Here is a tiny trained network, its code and every weight. The questions are about switching its units off for an input and a class, where a switched-off unit gives its printed mean instead of its output.

import numpy as np


def w(rows, s, z=0):
    codes = np.array(rows[::2]) - 128.0
    scale = np.full(codes.shape[1], s)
    scale[-1] = z or s
    return codes * scale


def f(y):
    return y / 2 * (1 + np.tanh(0.7978845608 * (y + 0.044715 * y**3)))


def log_softmax(a):
    a = a - a.max(-1, keepdims=True)
    return a - np.log(np.exp(a).sum(-1, keepdims=True))


def net(x, mask):
    res = np.array(x, float).reshape(1, 2) / 4 @ E
    y = f(res @ A[0][:, :-1].T + A[0][:, -1])
    res = res + np.where(mask, y, B[0][:, -1]) @ B[0][:, :-1]
    return log_softmax(res[-1] @ U[:, :-1].T + U[:, -1])


A, B = {}, {}
E = w([
[189,245,167,89],'x0',
[60,134,216,43],'x1',
],0.011)
A[0] = w([
[103,134,202,71,100],'n0',
[180,136,77,136,85],'n1',
[127,118,131,117,232],'n2',
[34,96,227,83,101],'n3',
[220,100,58,160,127],'n4',
[172,92,113,69,221],'n5',
[221,97,102,193,159],'n6',
[253,230,156,105,99],'n7',
[121,41,76,140,107],'n8',
[49,86,92,143,100],'n9',
[124,162,133,131,248],'n10',
],0.015,0.011)
B[0] = w([
[176,165,25,115,200],'n0',
[135,176,8,193,165],'n1',
[153,75,254,169,199],'n2',
[222,230,53,77,236],'n3',
[199,185,129,46,228],'n4',
[159,79,231,99,190],'n5',
[206,204,165,83,235],'n6',
[2,62,50,39,248],'n7',
[22,118,86,37,206],'n8',
[55,53,80,80,186],'n9',
[121,69,231,90,215],'n10',
],0.0098,0.014)
U = w([
[201,163,119,99,161],'0',
[68,95,120,91,116],'1',
[167,91,255,119,255],'2',
[147,119,138,169,73],'3',
[141,115,149,150,53],'4',
],0.019,0.0062)

Each question gives the input, the list of numbers given to net, and the class t.
The units are the neurons (one row each of A and B). Each row of codes is followed by its name. A weight is (code - 128) times the scale printed after its matrix; where a second scale follows, it is the last column's (A, B and U).
mask holds one flag per neuron, in row order. A switched-off neuron (its flag False) gives its mean, the last column of its row in B, instead of its output. The means were averaged over made-up inputs and are rounded, as every weight is.
A unit's drop is (log p(t) with every unit on - log p(t) with that unit switched off) / (log p(t) with every unit on - log p(t) with every unit switched off).
The circuit of an input: a set's keep is (log p(t) with only the set's units on - log p(t) with every unit switched off) / (log p(t) with every unit on - log p(t) with every unit switched off). Starting from all 11 units, units are removed one at a time, each time the one whose removal leaves the highest keep (on an exact tie, the one counted first), for as long as the keep stays at least 0.8.
circuit, biggest first: the units of the circuit, biggest drop first
most important unit: the unit with the biggest drop
top k neurons: the k neurons with the biggest drops, biggest first
drop when u is switched off: that unit's drop, to one decimal
input [-3,3], class 2: most important unit	n7
input [-8,8], class 0: top 2 neurons	n3, n7
input [2,-3], class 2: circuit, biggest first	n3, n0
input [-2,-3], class 2: circuit, biggest first	n3, n7
input [-2,4], class 0: top 2 neurons	n3, n7
input [3,0], class 2: top 2 neurons	n8, n9
input [7,6], class 1: top 2 neurons	n7, n6
input [-1,-3], class 2: top 2 neurons	n3, n0
input [7,-5], class 1: top 2 neurons	n7, n3
input [-6,7], class 0: top 2 neurons	n3, n7
input [-4,5], class 0: drop when n7 is switched off	0.5
input [-4,4], class 0: drop when n10 is switched off	0.1
input [6,-3], class 1: drop when n7 is switched off	1.0
input [3,2], class 2: top neuron	n8
input [5,2], class 1: drop when n7 is switched off	0.9
